Each row is followed by its class number.
[114 -45  10 -41 -71  37 -37  41 -47  45 -60  24 -27 -64  24  -8   9  32
 -19   5 -10 -20 -48 -26  11  33  38 -13 -25  27   3 -30  18  16  47 -58
 -33]
3
[ 19 -14  -9  10  -1 -22  27  -7   8  -6  -5  29  -3  13  10   9  21  14
  -4  11  16 -24 -18 -23  13   2 -26   4   8 -10  -2 -21 -18 -16 -16  12
  -5]
6
[  6 -49 -41 -14  10  58  -8  32 -41   4 -22   6 -55 -36 -20  -4 -36 -15
  -7  -4   4 -24   5 -29 -33 -25  10 -19  25 -33  14  -9 -20 -18   2   6
  11]
2
[ 20   6  -2  18  24 -25  27   5   1 -35 -48  -1 -26  38   7  -3 -68 -26
   0  71  -3   9   8  22  21  42 -17   0   7  38  12  34 -66  18  -6  -1
 -16]
8
[-17  18  -6 -32  -8 -11 -12 -12  -4   5  12  16 -17   3 -27  48 -29   9
 -20  -3   0   3  29  14  17  -7  29  17   4  -8  18 -27  16   6  18   7
  -8]
0
[-22   6 -18 -10  -3   0  -4 -19  19 -12 -14   1   7  17  16 -14  26   5
   1   2   0   6  -9  22   9   0   5   1   9  16  -1  22   4  22  -6  27
 -20]
8
[-16  14 -20 -11  -3   4  -7 -26   8  -6 -28   0 -17   5   7  -1  43   9
  10  28   0   3 -28   1  -7   1  -4  -5  31  -1   3   8  31  48   3  47
   3]
7
[ -5 -37  20  22 -97  54 -46 -30 -17   0 -10  13 -49 -69  -5  13 -19 -15
 -71 -36 -18 -30  12  28 -15 -34  -5 -27  -2 -30 -41  29 -15  28 -35 -43
   7]
4
[-48 -11   5  36  44 -21 -31 -15  12  -9   9  18 -19  35  -8  49 -26  -6
 -34 -23   1 -17  40  -6 -15 -27  11 -35  33  27 -17  -1  -6  -2  -6  20
 -34]
5
[  3  -3 -27 -11 -31 -13 -18  20 -38   8   6  46 -52 -20 -27   0  21  45
 -30  10 -62 -33 -60  -4  21 -31  22  -4  57 -32  10  59 -44  -4   7  49
   0]
0
[-21   9 -13  -5   7 -16  -3 -39   7 -12 -15  -4   0  19  13  33  43  -1
   9  17  18 -22 -14   8   8   0 -13   7  29 -10   4  31   6  37  -7  33
 -24]
1
[  7  11  18  10  -2 -22  14  -6  14  -8  25  24   5   8 -16   1  27   8
 -33  34  -2 -19   5  -5  18 -15 -19  14  25 -11  -2 -14 -14  13  -4  16
   7]
0
[  7  15  13  15   5 -19  31   1   8 -17 -10  13  -9  18  -4   5  40  19
 -19  21   7 -28 -15  -5  15   3 -21  17  31   1  -5  -9 -20  -6 -25   1
   3]
3
[  26   49   -7    3  -53   35  -24  -17   -5    5  -40  -23 -104  -23
  -42  -12  -16  -15  -11   37   30    2    5  -19  -26   14   27  -25
   50  -11    9  -12   -2   15    5   23   69]
7
[  0  -3  11  19  -2 -11  30  20  -1 -16  -3   0 -19  10  -2  -9  28  29
 -22  -2  23 -21   1 -12  14  -1 -30  -9  28  -2 -29 -16 -30  30 -24  33
  26]
4
[  6 -76  22  18  22  30 -24  20 -17  28 -23   2 -14 -31 -56  20 -48  -8
  16 -30 -23  19  -2  -1   4   7  19  33 -40  -8  34 -21 -22 -12  -9 -46
 -47]
8
[ 17  -3  15  53  60  -6  20  16  -3  11 -37  28 -28   8 -21  45 -26 -19
  18  38 -15 -22   4 -31  -2  12 -20  -3 -14 -57   4   6 -28  -1 -29 -12
 -33]
1
[  0   6  19  21  10 -11  31  22 -20 -15  11   6  -2  12  -8  10  -4  51
 -14  15   3 -13  -9  -3  17  -2 -11  19  22  -9 -10 -27  -8 -12 -20   5
  24]
2
[ 23   7   9  28  -6 -27  32   5 -13   2 -11   4 -19   5   2   0  52  36
 -12  11   4 -20 -20 -14  16   3 -36   7  28   1 -14 -20   6  35  -9   5
  15]
7
[-11   7  -9  -4  -7  -3   8 -34  17  -3 -19   2  -8  -5  -9  12  57   9
   7  10  10 -10 -29   9   3 -10  -5 -14  32   1   6  21  27  44  -4  36
 -19]
7
[-28  14  -7  -8  13 -18   5 -28  11  -9  -9   3   2  10   7  30  27   4
  13  10  13 -17 -23   3   3  -3 -14  -4  24 -10  -6  30   5  39  -8  28
 -12]
1
[ 26  36  22  16 -23 -19 -33 -64  16  17  -4 -32  64 -26 -37   6 -30 -29
 -10  10  35 -15  20  35   7 -12  -9   3 -30 -23  54   6  -8  20 -46  14
 -56]
0
[-10   6   4 -26 -14 -12  17 -13  21   2   4  14 -48  -7 -26  50   3  27
   1 -11  -9  16   2  15  23   6  27  -7  15 -15  -9  -6  48   3  -3   7
 -10]
7
[  3  15  14   4 -14 -21  15   4  -8   1  23  22  16   9  -1 -13  36  15
 -29  12   9 -29 -10 -19  10  -7 -21  12  13 -13   5 -19 -21   2 -10   2
  11]
0
[ -9  21  37  58   1   2  23  -6 -10 -28 -32   4 -49  28 -40   5 -68 -40
  39  -2 -14   5  17 -46  18  37  42  11  -6   8 -23   9 -17  20  18  50
 -19]
5
[ 58  28  31  53 -21 -61  82  -7 -22   9 -35   0  13 -42 -72  -3 -53  46
 -10 -50  10 -15 -54 -23  42   2 -49 -19 -36 -40 -14  32  -8  31 -64  15
   3]
7
[ 57 -62   9 -21 -13  41  10  89 -16  19   0  -3 -39 -58 -10 -59  74 -45
  39  20 -21 -18 -11 -29 -23   0  -1 -23  39  -9 -36  23 -51 -21  25  40
   1]
4
[ 20 -26  38   0  49   3  65   2  48 -54 -33   3 -17   5 -42  44 -62 -37
   4  87  59  15  35  -9   5  26  -1   3  35 -17   0 -19   5 -30 -17  49
   8]
2
[-11 -15  -8  34  20   2  15  -5  -8 -17   9 -28  10  11 -13 -27  -9 -17
 -15 -70 -28 -20 -10   8  20 -29   1 -20  21  54 -18  45 -32 -18  32   1
 -44]
5
[  2 -31   2  21 -20  34   3   6 -13  11 -76 -17  11   9 -23  29  74  70
   8 -88  38  -9 -51  -3  50  -4  33  21 -17  17  45 -11  21  30  27  18
 -53]
8
[-36  27 -26  55  17  22  -8 -19 -14   4  12   3 -30   8 -14  -8  -8 -21
  -4 -21 -24 -14  25 -17 -19 -19  38  -5  22 -19   2   5 -16  -3  -6  12
  14]
5
[  2 -22  -1 -27  -3   1 -24 -13   7  -3 -13 -14  14  -9 -25 -11  11 -42
  17 -33 -16  -1  29  22  -7 -27 -31 -45 -15  21 -39  14  -1  32   8  66
 -49]
7
[-47  -5 -10  -9  13  21 -29 -10 -38  24 -18  38  -4 -26 -48  42 -44 -20
 -24 -14   3 -15  -2 -21 -38 -27  30  11  -2 -31  37 -13   1 -15   6 -19
  -7]
0
[-63 -60  -9   9  41  47 -17  10   3 -50 -18 -23  11  27  12  19 -26 -26
  13 -21 -13  -9  39  35  -3 -35 -40  -5   4 -22  -4 -20 -55   2 -26  54
 -31]
2
[  3   4  11  18  -1 -23  30   7 -13  -3 -20  14 -28  13   1  15  41  28
 -13   6  14 -26 -19 -17   6   5 -29  -7  31   4 -16 -29  -6  26  -9   4
  13]
7
[-13  29 -10  -1 -25 -11 -10 -35 -19  18 -13  17 -56  -6 -28  37  14  22
  -5 -10   1 -12  12  -9  -1  -2  20   9  17 -17 -11 -31  54  40  -3  22
  -2]
7
[-16  23 -11   8  -6  -5   2 -39   5  -5 -27  -2  -7  -1  -5  10  52   8
   0  18   4  -9 -27  12  -1 -10  -3  -4  36   2   2  21  33  42  -1  35
 -11]
7
[-25   3 -13  -6   0  11  14   7 -26   2 -64   0  32  -6 -17  33 -45  -9
 -18 -71  21  10  23  28 -12 -14 -19  -3 -58 -10 -10  -1 -10  -7 -18  -2
  12]
8
[ -6   8   8   8   4 -12  13  -1  13 -15  17   5   4  13   0 -13  31   1
  -9  33  19 -22   0 -14  10  -6 -19  10  36  -9  17 -27 -33  30  -5  26
  12]
0
[-34   0   3  62  36  28 -37   3  20 -14 -47 -35 -53  54  11  11 -15   6
  -4 -35  -6 -14 -14 -13   1  -5 -43  -3   4  -8  14 -17 -44  21 -24  25
 -14]
5
[-30   4   6  15  12  10  -3  39 -22   7 -22   0 -24  -3 -14  34 -18  21
   4 -36 -18  -6   6  23   1 -11  -8 -10  -6  -5 -15  -4 -36  24 -10   1
  -1]
4
[  2 -33 -11 -25   4   8  -1  10 -13   7 -29 -13 -12 -25  -6  23   3 -30
  -6 -34   4 -22   6   1  -8  -9  -5  27  11 -13   7   3  20 -52  -2 -17
 -51]
3
[-12  19 -30   4  -6  -3  -1 -32  22  -9 -22   9  -4  16  13   9  10 -12
  20   8  14 -10 -23  -9   2  -6  -2  -8   7  -3  18  35  13   3   0  30
 -36]
6
[  0 -13   9   0  -1 -19  -3  -7  22  10  22  -9 -28  -3   0  23 -17  21
   5 -49   2  -2 -10  -7  21   6  10 -11   6  25  -5  -7  18  36   1  -8
 -29]
5
[  6   9  21  23 -70  -4  64 -60 -13 -31  38  13  21 -57 -44 -27   5 -43
 -11  13  -1 -16 -21  -4  -2 -27 -52  39 -15  -2 -39 113  53  78 -20 -26
  19]
2
[-10 -42   3  67  24   3 -12  -7 -18  21 -17  38 -33 -16 -37  36  12 -20
  -4 -37  -8 -44  -6 -47 -22 -33   0 -14   7 -22   3  29  -6  34 -18  10
 -51]
5
[-12 -33  -6  46  29  18 -14  10 -41  11 -33   8 -32 -11 -24  38 -10 -49
  -8 -21 -13 -29  29 -19 -31 -17  23  13  26 -14   1   7 -21 -43   9   5
 -23]
5
[ 41  13   0  -2  48  -5  45  -4  -5  -5 -46 -16   6 -21 -56  47 -56 -54
  11   2 -22  -7  22  45  23  -3  25 -13   4   8 -17  45 -23 -64  41   6
 -57]
1
[ -4 -10  11  16  -3   1  31  10  15 -10 -10  19  -9  21   1  -6  42  14
 -16  -7  14 -10  -2  -4  13   2 -22   1   2   6 -14 -10 -23  12 -18  -4
   7]
8
[-30   2   8  -7 -19  -4  66 -45  13 -20 -53  26 -26 -28 -28  -3  -7 -68
  -5  17  10 -21 -91  -9 -29  12 -73  46  -4 -22 -10 114   7   5 -44 -35
  -8]
8
[ -4  -1   1   5  10 -30  17  -2 -19  -7 -14  21 -33  23  -2   5  23  27
 -20  26  -4 -17 -19 -20   4  11 -28   8  37   5 -18 -28  -1  14  -8  20
  15]
7
[ 13 -14  -6  34  -5  12 -24  18  17  14 -25  -5 -38 -11  21   9  -8  -9
  -3 -18  14 -18  -4 -33 -18 -20 -34 -14   8 -32   3 -12  10 -30 -14  -7
 -22]
6
[ 24 -26  23  11   3 -21 -20  47 -51  58  84  63 -27 -18 -50 -78  -4 -25
  -1  10 -35 -64 -25 -93 -34  -6   2 -40   4 -15  16  -2 -95 -47 -29 -54
 -47]
0
[-29   1 -13  -4   4   5   2 -40  32 -12  15  10 -43   0  -3   4 -43  -7
  -3 -22 -12   2  -9 -11   5   1  15 -16  11  11 -19  -3  14  57  -1  13
   0]
5
[ -6  12  52  19  -5   5 -58  -6  17  20  12  -2  21   1 -21  17  24   3
  -9  36 -10   4  -8   8  -3  -6   7  32   1 -20  35 -10  12 -30  -9  -7
 -33]
0
[-15  16 -18  13   4   3 -10 -36  23  -8  -6 -17  -9  14   0  -2  28   5
  13  -4   4  -1 -27   3   8  -3  10  -2  24  16  17  32   6  51   2  47
  -5]
5
[ -8   0   9  10   9 -24   5 -14  26  -4  16  15 -26  17  -7  20  14  16
  -5 -19 -15 -10  -7  -2  15  -5 -13  -6  12  11 -30  -1   0  42  -9  34
  -7]
5
[ -26  -26   25  -35  -68   15   16    5  -12  -10  -29  -32   19  -30
    2  -33    2  -32   47 -110   72  -11  -62  -60  -15   17    3  -37
   -6   41  -25   31    6   50   25   47   -3]
5
[-26 -10  12 -19 -21   6   2  12  14  -6  11  10 -31   0   4  30 -15  20
 -11 -28  13   2  25  11  12   6   5 -27  -8  -3 -23 -18  -5  32 -20  -3
  -1]
4
[-13   0  -1  -8 -25  10   0  -2  -6   0  -3   6 -32   2   0  27 -12  16
 -25 -23  24  -6  36   2  11   5  27 -18   0   7 -12 -16  18  22   1 -11
  -9]
4
[-23 -24  20  26  30   2 -12   5 -17  27 -25  15 -15 -14  -4  58  -1  -8
   7 -10   3 -37 -36 -14 -28  -3 -49  10 -12 -52  15   5 -33   2 -47 -58
 -22]
1
[ 15   6  -8  29  16  33  11 -47  34   2   0  46 -35   8 -64 -20  -7 -46
 -29  32 -10  -3  34 -13 -10 -12  13 -22 -25   6   1  23  -4  23  -9 -26
 -25]
8
[-13   0 -24  -2 -10  -1  -5 -27   4  -7 -10  -8 -14   6   8  -1  50  18
   0   7  -3  -2 -14   7  11  -8   0  -7  31   1   9  15  29  43   1  35
 -11]
7
[ -9  16 -26  13  -3  -6   1 -31   8  -3  -1 -11   3  11  15   4  42   8
   6 -10  -2 -11 -25  10  11  -5   9  -1  22  17  15  49   7  44   2  30
 -13]
5
[ 88   4 -41 -49   8 -19 -16  67 -49  54   8 -18 -19  -6   2 -64  44   9
  19  33  -8  -5 -65 -27 -31  29 -42 -13   3  52  27  41 -72  12  20  -2
  58]
5
[-12  25 -15  -2  -7  -5  -4 -31  11  -5 -19  -5  -3  10   4  -2  51  16
   0  23   5   0 -24  10  -1  -5 -12 -12  27   2   7  19  26  41  -8  38
   2]
7
[ 32  20   2 -42   9   4  12   0 -12   1  -3  21 -55  10 -11  14 -40 -49
  12  69 -23 -32  17  18 -11  30   4  -4   3   9 -16   1 -19 -53   3 -13
 -61]
2
